Below is a small trained network, with its code and all its weights. Each question gives an input and a class and asks what happens when units are switched off, that is, made to give their printed mean instead of their output.

import numpy as np


def w(rows, s, z=0):
    codes = np.array(rows[::2]) - 128.0
    scale = np.full(codes.shape[1], s)
    scale[-1] = z or s
    return codes * scale


def norm(h):
    return h / np.sqrt((h * h).mean(-1, keepdims=True) + 1e-5)


def f(y):
    return np.maximum(y, 0)


def log_softmax(a):
    a = a - a.max(-1, keepdims=True)
    return a - np.log(np.exp(a).sum(-1, keepdims=True))


def net(x, mask):
    res = np.array(x, float).reshape(1, 4) / 4 @ E
    u = 0
    for l in range(4):
        y = f(norm(res) @ A[l][:, :-1].T + A[l][:, -1])
        res = res + np.where(mask[u : u + 9], y, B[l][:, -1]) @ B[l][:, :-1]
        u += 9
    return log_softmax(norm(res)[-1] @ U[:, :-1].T + U[:, -1])


A, B = {}, {}
E = w([
[231,89,254,101,172,123,3,109],'x0',
[90,250,144,213,152,187,121,166],'x1',
[196,189,184,187,85,146,183,39],'x2',
[136,107,1,187,126,100,4,81],'x3',
],0.0024)
A[0] = w([
[111,215,138,182,147,188,140,170,42],'0.n1',
[105,25,89,100,118,55,184,61,104],'0.n2',
[136,178,145,102,133,141,82,114,120],'0.n3',
[83,156,156,163,126,144,135,163,73],'0.n4',
[86,125,140,85,137,140,221,139,254],'0.n5',
[223,159,149,150,141,70,142,157,109],'0.n6',
[124,75,101,102,91,80,112,71,126],'0.n7',
[133,119,4,162,91,146,144,115,177],'0.n8',
[114,163,98,78,102,148,198,149,162],'0.n9',
],0.0032,0.00092)
B[0] = w([
[100,118,108,117,131,159,150,144,201],'0.n1',
[207,63,89,178,161,162,186,103,232],'0.n2',
[142,121,101,77,162,62,69,138,158],'0.n3',
[217,127,172,112,146,204,178,216,164],'0.n4',
[142,163,247,120,92,62,152,116,228],'0.n5',
[79,92,131,2,104,171,126,177,167],'0.n6',
[121,159,91,178,120,181,193,198,203],'0.n7',
[114,136,118,72,127,97,102,48,250],'0.n8',
[151,150,135,63,143,100,89,102,203],'0.n9',
],0.0036,0.0026)
A[1] = w([
[165,115,121,95,140,118,150,73,132],'1.n1',
[114,146,187,113,101,160,199,141,199],'1.n2',
[89,99,143,75,116,107,129,200,146],'1.n3',
[65,181,103,140,117,26,128,88,187],'1.n4',
[228,199,68,205,82,99,26,65,175],'1.n5',
[72,185,134,180,159,223,79,173,186],'1.n6',
[121,202,73,226,161,195,103,194,65],'1.n7',
[100,75,71,214,107,141,74,50,151],'1.n8',
[195,79,180,177,159,182,3,171,2],'1.n9',
],0.0039,0.00066)
B[1] = w([
[157,144,35,137,182,110,142,211,191],'1.n1',
[107,92,88,153,107,63,75,147,229],'1.n2',
[149,118,159,136,46,139,128,113,187],'1.n3',
[61,196,174,31,108,173,74,106,191],'1.n4',
[64,81,109,141,156,101,55,188,251],'1.n5',
[203,38,61,136,125,171,146,88,206],'1.n6',
[210,63,107,169,133,141,221,127,206],'1.n7',
[60,141,253,200,74,171,40,222,233],'1.n8',
[107,209,105,76,125,127,227,107,226],'1.n9',
],0.0041,0.0031)
A[2] = w([
[2,184,88,120,75,148,184,90,58],'2.n1',
[243,145,128,124,86,110,147,85,153],'2.n2',
[198,65,113,146,167,134,176,158,136],'2.n3',
[160,144,182,84,187,128,80,14,60],'2.n4',
[160,174,138,53,209,168,84,124,2],'2.n5',
[79,76,118,165,125,146,36,182,91],'2.n6',
[166,128,189,110,146,3,183,161,45],'2.n7',
[223,115,156,85,151,29,81,105,246],'2.n8',
[194,181,99,42,121,116,113,167,113],'2.n9',
],0.0036,0.00061)
B[2] = w([
[182,136,181,59,240,77,129,6,206],'2.n1',
[123,88,106,132,125,147,93,176,201],'2.n2',
[114,72,2,189,126,155,222,141,207],'2.n3',
[56,80,96,102,225,173,99,103,162],'2.n4',
[196,215,116,75,198,143,150,65,165],'2.n5',
[106,204,206,138,103,147,144,154,252],'2.n6',
[28,192,200,179,69,109,104,215,234],'2.n7',
[133,195,48,159,187,200,80,104,226],'2.n8',
[59,165,67,135,176,61,150,19,190],'2.n9',
],0.0032,0.003)
A[3] = w([
[184,109,130,170,143,190,146,133,154],'3.n1',
[117,130,106,120,147,153,82,131,192],'3.n2',
[129,93,114,139,114,160,98,128,239],'3.n3',
[145,135,254,115,86,116,163,173,124],'3.n4',
[87,158,99,130,163,80,181,107,112],'3.n5',
[145,181,145,158,141,101,137,120,249],'3.n6',
[197,98,97,137,85,160,137,141,223],'3.n7',
[73,141,131,91,79,102,152,128,168],'3.n8',
[104,140,116,57,126,109,141,64,168],'3.n9',
],0.006,0.0013)
B[3] = w([
[159,59,62,63,148,50,203,135,202],'3.n1',
[158,148,243,109,50,122,193,45,222],'3.n2',
[109,124,152,148,97,64,215,166,208],'3.n3',
[56,116,84,200,65,117,56,119,253],'3.n4',
[132,150,162,57,173,217,41,104,214],'3.n5',
[174,43,69,73,146,90,138,159,197],'3.n6',
[152,86,83,89,152,119,223,193,208],'3.n7',
[147,167,161,180,183,153,67,144,226],'3.n8',
[253,149,119,133,164,171,91,34,218],'3.n9',
],0.0041,0.0033)
U = w([
[8,131,177,185,34,116,53,180,254],'0',
[185,175,135,28,233,188,85,8,67],'1',
[161,20,30,120,139,129,254,191,56],'2',
],0.0068,0.00091)

Each question gives the input, the list of numbers given to net, and the class t.
The units are the neurons (one row each of A and B). Each row of codes is followed by its name. A weight is (code - 128) times the scale printed after its matrix; where a second scale follows, it is the last column's (A, B and U).
mask holds one flag per neuron, layer by layer. A switched-off neuron (its flag False) gives its mean, the last column of its row in B, instead of its output. The means were averaged over made-up inputs and are rounded, as every weight is.
A unit's drop is (log p(t) with every unit on - log p(t) with that unit switched off) / (log p(t) with every unit on - log p(t) with every unit switched off).
The circuit of an input: a set's keep is (log p(t) with only the set's units on - log p(t) with every unit switched off) / (log p(t) with every unit on - log p(t) with every unit switched off). Starting from the 12 units with the biggest drops (on a tie, the unit counted first), units are removed one at a time, each time the one whose removal leaves the highest keep (on an exact tie, the one counted first), for as long as the keep stays at least 0.8.
units of the circuit, in order: the units of the circuit, biggest drop first
most important unit: the unit with the biggest drop
k most important neurons: the k neurons with the biggest drops, biggest first
top k neurons in layer l: the k neurons of layer l with the biggest drops, biggest first
drop of u: that unit's drop, to one decimal
input [-7,2,-5,6], class 1: 2 most important neurons => 2.n1; 0.n8
input [-8,6,8,6], class 1: units of the circuit, in order => 2.n1; 3.n5
input [-2,1,7,4], class 0: most important unit => 1.n8
input [3,-6,-5,6], class 0: 4 most important neurons => 1.n8; 1.n7; 1.n6; 2.n6
input [-8,-7,-1,-6], class 1: top 2 neurons in layer 3 => 3.n5; 3.n9
input [7,-8,7,-4], class 2: 2 most important neurons => 1.n4; 0.n8
input [-8,-4,4,-7], class 1: units of the circuit, in order => 2.n1; 3.n5
input [-4,-6,7,8], class 0: 2 most important neurons => 1.n8; 1.n5
input [-5,5,2,2], class 1: top 2 neurons in layer 0 => 0.n8; 0.n2
input [6,-8,-1,-1], class 2: 2 most important neurons => 1.n4; 0.n2
input [-1,-6,-3,-6], class 0: 4 most important neurons => 2.n7; 0.n5; 1.n6; 1.n7
input [1,2,4,-1], class 2: 3 most important neurons => 0.n8; 1.n8; 0.n5
input [1,-3,6,2], class 2: 3 most important neurons => 1.n1; 1.n4; 0.n6
input [0,7,-5,-5], class 2: most important unit => 1.n6
input [-8,7,0,5], class 1: 4 most important neurons => 0.n8; 1.n4; 2.n1; 0.n2
input [-2,5,-8,-1], class 2: drop of 0.n7 => 0.0
input [5,0,-8,-8], class 0: drop of 3.n4 => 0.1
input [5,-4,-6,8], class 0: drop of 1.n8 => 0.2
